Below are the code and all the weights of a small trained network. Each question names an input and a class and asks about switching units off, where a switched-off unit gives its printed mean instead of its output.

import numpy as np


def w(rows, s, z=0):
    codes = np.array(rows[::2]) - 128.0
    scale = np.full(codes.shape[1], s)
    scale[-1] = z or s
    return codes * scale


def f(y):
    return np.maximum(y, 0)


def log_softmax(a):
    a = a - a.max(-1, keepdims=True)
    return a - np.log(np.exp(a).sum(-1, keepdims=True))


def net(x, mask):
    res = np.array(x, float).reshape(1, 5) / 4 @ E
    y = f(res @ A[0][:, :-1].T + A[0][:, -1])
    res = res + np.where(mask, y, B[0][:, -1]) @ B[0][:, :-1]
    return log_softmax(res[-1] @ U[:, :-1].T + U[:, -1])


A, B = {}, {}
E = w([
[131,128,120,125,130],'x0',
[60,112,90,57,93],'x1',
[163,153,146,42,186],'x2',
[145,1,128,117,159],'x3',
[42,146,86,135,221],'x4',
],0.0097)
A[0] = w([
[99,205,119,109,82,103],'n1',
[70,129,135,131,174,152],'n2',
[177,131,98,185,153,72],'n3',
[173,92,117,49,182,183],'n4',
[126,146,83,89,132,254],'n5',
[65,115,100,119,190,47],'n6',
[141,133,97,161,169,93],'n7',
[113,10,109,91,136,49],'n8',
[109,117,90,57,85,56],'n9',
[178,100,68,100,63,109],'n10',
[176,105,152,79,49,66],'n11',
[94,122,173,113,163,135],'n12',
[181,83,133,154,183,127],'n13',
[54,89,103,46,67,80],'n14',
[56,127,112,153,191,43],'n15',
[75,69,128,196,103,235],'n16',
[117,97,55,195,84,68],'n17',
[177,146,131,123,182,136],'n18',
],0.013,0.005)
B[0] = w([
[97,208,106,117,139,223],'n1',
[132,110,111,136,99,203],'n2',
[156,137,169,163,99,177],'n3',
[109,114,157,79,127,232],'n4',
[80,82,139,136,147,214],'n5',
[178,121,105,122,73,196],'n6',
[155,119,139,136,94,165],'n7',
[97,251,81,118,155,227],'n8',
[172,130,183,158,124,182],'n9',
[146,121,101,126,83,195],'n10',
[166,111,82,116,81,212],'n11',
[132,127,129,118,106,165],'n12',
[102,161,113,190,137,219],'n13',
[154,112,185,218,129,225],'n14',
[197,123,104,107,104,204],'n15',
[93,102,166,96,117,254],'n16',
[161,160,160,62,152,196],'n17',
[133,128,173,133,96,190],'n18',
],0.025,0.0085)
U = w([
[250,118,16,115,50,103],'0',
[222,164,194,250,158,158],'1',
[117,255,51,151,135,119],'2',
[77,133,146,110,29,254],'3',
[105,131,209,25,68,62],'4',
[148,99,125,125,157,104],'5',
[56,52,27,160,163,68],'6',
],0.0083,0.0078)

Each question gives the input, the list of numbers given to net, and the class t.
The units are the neurons (one row each of A and B). Each row of codes is followed by its name. A weight is (code - 128) times the scale printed after its matrix; where a second scale follows, it is the last column's (A, B and U).
mask holds one flag per neuron, in row order. A switched-off neuron (its flag False) gives its mean, the last column of its row in B, instead of its output. The means were averaged over made-up inputs and are rounded, as every weight is.
A unit's drop is (log p(t) with every unit on - log p(t) with that unit switched off) / (log p(t) with every unit on - log p(t) with every unit switched off).
The circuit of an input: a set's keep is (log p(t) with only the set's units on - log p(t) with every unit switched off) / (log p(t) with every unit on - log p(t) with every unit switched off). Starting from the 12 units with the biggest drops (on a tie, the unit counted first), units are removed one at a time, each time the one whose removal leaves the highest keep (on an exact tie, the one counted first), for as long as the keep stays at least 0.8.
circuit, biggest first: the units of the circuit, biggest drop first
unit that matters most: the unit with the biggest drop
k most important neurons: the k neurons with the biggest drops, biggest first
drop of u: that unit's drop, to one decimal
input [2,7,-1,-5,-6], class 1: circuit, biggest first	(n14)
input [-3,-5,7,1,3], class 4: 3 most important neurons	(n4 n14 n18)
input [-6,5,8,-7,8], class 0: 3 most important neurons	(n15 n6 n16)
input [-4,-2,-8,1,6], class 4: circuit, biggest first	(n16 n17)
input [4,7,1,7,-5], class 1: 2 most important neurons	(n14 n9)
input [-2,-6,-8,-5,-5], class 4: 3 most important neurons	(n17 n14 n16)
input [2,-3,-6,-6,-3], class 2: 3 most important neurons	(n1 n4 n14)
input [-6,6,-8,8,2], class 2: 2 most important neurons	(n8 n4)
input [6,-8,2,0,-8], class 0: 4 most important neurons	(n11 n14 n10 n9)
input [-7,-2,-8,-5,2], class 4: circuit, biggest first	(n17 n16)
input [5,8,-4,-1,8], class 0: 2 most important neurons	(n6 n15)
input [5,-4,3,-7,-7], class 0: 2 most important neurons	(n11 n8)
input [4,0,6,8,-3], class 2: 2 most important neurons	(n8 n13)
input [1,6,-8,7,3], class 4: unit that matters most	n16
input [-6,6,5,8,3], class 2: drop of n8	3.3
input [-7,-1,-3,6,-8], class 0: drop of n10	0.2
input [-6,0,-7,6,6], class 4: drop of n10	0.2
